Here is a tiny trained network, its code and every weight. The questions are about switching its units off for an input and a target symbol, where a switched-off unit gives its printed mean instead of its output.

import numpy as np


def w(rows, s, z=0):
    codes = np.array(rows[::2]) - 128.0
    scale = np.full(codes.shape[1], s)
    scale[-1] = z or s
    return codes * scale


def f(y):
    return np.maximum(y, 0)


def softmax(a):
    e = np.exp(a - a.max(-1, keepdims=True))
    return e / e.sum(-1, keepdims=True)


def log_softmax(a):
    a = a - a.max(-1, keepdims=True)
    return a - np.log(np.exp(a).sum(-1, keepdims=True))


def net(x, mask):
    ids = ['ΠΨαβγδζλ'.index(c) for c in x.split()]
    T = len(ids)
    res = E[ids] + P[:T]
    u = 0
    for l in range(2):
        q, k, v = (res @ M[l].T for M in (Q, K, V))
        z = softmax(np.where(np.tri(T) > 0, q @ k.T / 2**0.5, -1e9)) @ v
        res = res + np.where(mask[u], z, O[l][:, -1]) @ O[l][:, :-1]
        u += 1
        y = f(res @ A[l][:, :-1].T + A[l][:, -1])
        res = res + np.where(mask[u : u + 8], y, B[l][:, -1]) @ B[l][:, :-1]
        u += 8
    return log_softmax(res[-1] @ U[:, :-1].T + U[:, -1])


Q, K, V, O, A, B = {}, {}, {}, {}, {}, {}
E = w([
[230,151,90],'Π',
[133,148,144],'Ψ',
[119,105,104],'α',
[155,74,236],'β',
[55,96,88],'γ',
[60,139,81],'δ',
[61,70,5],'ζ',
[84,202,124],'λ',
],0.018)
P = w([
[146,247,254],'0',
[171,201,176],'1',
[175,179,134],'2',
[183,179,125],'3',
[182,179,122],'4',
[190,166,104],'5',
[189,161,104],'6',
[162,216,134],'7',
],0.0044)
Q[0] = w([
[179,115,89],'0.h1',
[127,196,6],'0.h1',
],0.016)
K[0] = w([
[206,139,144],'0.h1',
[208,2,221],'0.h1',
],0.016)
V[0] = w([
[89,128,118],'0.h1',
[181,242,3],'0.h1',
],0.004)
O[0] = w([
[115,116,116,23],'0.h1',
[173,255,150,252],'0.h1',
],0.0092,0.00041)
A[0] = w([
[27,111,140,40],'0.n1',
[114,187,232,163],'0.n2',
[175,132,89,105],'0.n3',
[73,94,77,253],'0.n4',
[9,78,125,155],'0.n5',
[64,111,88,237],'0.n6',
[70,197,90,88],'0.n7',
[1,135,25,42],'0.n8',
],0.0085,0.0035)
B[0] = w([
[117,23,113,163],'0.n1',
[123,103,33,187],'0.n2',
[130,121,156,158],'0.n3',
[69,190,211,253],'0.n4',
[153,155,48,222],'0.n5',
[78,203,212,242],'0.n6',
[145,156,207,179],'0.n7',
[222,95,1,243],'0.n8',
],0.013,0.0057)
Q[1] = w([
[7,239,160],'1.h1',
[11,8,128],'1.h1',
],0.012)
K[1] = w([
[160,111,200],'1.h1',
[42,7,158],'1.h1',
],0.016)
V[1] = w([
[254,106,96],'1.h1',
[70,132,59],'1.h1',
],0.0074)
O[1] = w([
[255,176,147,253],'1.h1',
[105,184,40,153],'1.h1',
],0.0062,0.003)
A[1] = w([
[30,95,147,108],'1.n1',
[255,53,61,45],'1.n2',
[119,221,222,187],'1.n3',
[8,32,66,4],'1.n4',
[55,84,210,205],'1.n5',
[232,119,25,115],'1.n6',
[140,178,251,12],'1.n7',
[177,14,37,93],'1.n8',
],0.0078,0.0034)
B[1] = w([
[91,103,57,157],'1.n1',
[87,230,136,195],'1.n2',
[182,144,201,240],'1.n3',
[114,137,153,157],'1.n4',
[130,19,116,161],'1.n5',
[103,22,135,254],'1.n6',
[63,82,10,163],'1.n7',
[174,199,213,160],'1.n8',
],0.014,0.0073)
U = w([
[113,202,98,122],'Π',
[160,112,27,113],'Ψ',
[73,198,62,100],'α',
[61,237,179,2],'β',
[255,131,61,176],'γ',
[160,106,58,118],'δ',
[66,81,164,216],'ζ',
[88,149,195,91],'λ',
],0.0097,0.0049)

Each question gives the input, a string of symbols that net reads in full, and the target symbol t.
The units are the heads (2 rows each of Q, K, V and O) and the neurons (one row each of A and B). Each row of codes is followed by its name. A weight is (code - 128) times the scale printed after its matrix; where a second scale follows, it is the last column's (O, A, B and U).
mask holds one flag per unit, layer by layer, with each layer's heads first. A switched-off unit (its flag False) gives its mean, the last column of its rows in O or B, instead of its output. The means were averaged over made-up inputs and are rounded, as every weight is.
A unit's drop is (log p(t) with every unit on - log p(t) with that unit switched off) / (log p(t) with every unit on - log p(t) with every unit switched off).
The circuit of an input: a set's keep is (log p(t) with only the set's units on - log p(t) with every unit switched off) / (log p(t) with every unit on - log p(t) with every unit switched off). Starting from the 12 units with the biggest drops (on a tie, the unit counted first), units are removed one at a time, each time the one whose removal leaves the highest keep (on an exact tie, the one counted first), for as long as the keep stays at least 0.8.
units of the circuit, in order: the units of the circuit, biggest drop first
top k neurons: the k neurons with the biggest drops, biggest first
k most important neurons of layer l: the k neurons of layer l with the biggest drops, biggest first
drop of u: that unit's drop, to one decimal
input α Π α, target γ: units of the circuit, in order : [1.h1]
input α Π λ, target γ: top 4 neurons : [0.n4; 0.n6; 1.n3; 1.n2]
input γ Π δ, target γ: units of the circuit, in order : [1.h1; 0.n4; 0.h1]
input α λ δ ζ γ γ γ, target α: 4 most important neurons of layer 0 : [0.n4; 0.n6; 0.n8; 0.n5]
input δ Π Ψ, target γ: top 2 neurons : [0.n8; 0.n1]
input γ Π Ψ λ, target γ: units of the circuit, in order : [0.n4; 1.h1]
input ζ α α, target ζ: units of the circuit, in order : [0.n8; 1.h1; 1.n5]
input Π γ Π ζ, target γ: top 4 neurons : [0.n4; 0.n6; 0.n8; 0.n7]
input λ δ δ Π α α α α, target γ: 4 most important neurons of layer 0 : [0.n4; 0.n6; 0.n2; 0.n1]
input α α ζ γ, target α: 2 most important neurons of layer 1 : [1.n6; 1.n3]
input Π ζ Ψ, target γ: drop of 0.n1 : 0.2
input γ Π α γ, target γ: drop of 0.n3 : 0.0
input γ δ α Π δ γ, target γ: drop of 0.n6 : 0.2
input α γ α Π δ, target γ: drop of 0.n8 : 0.1
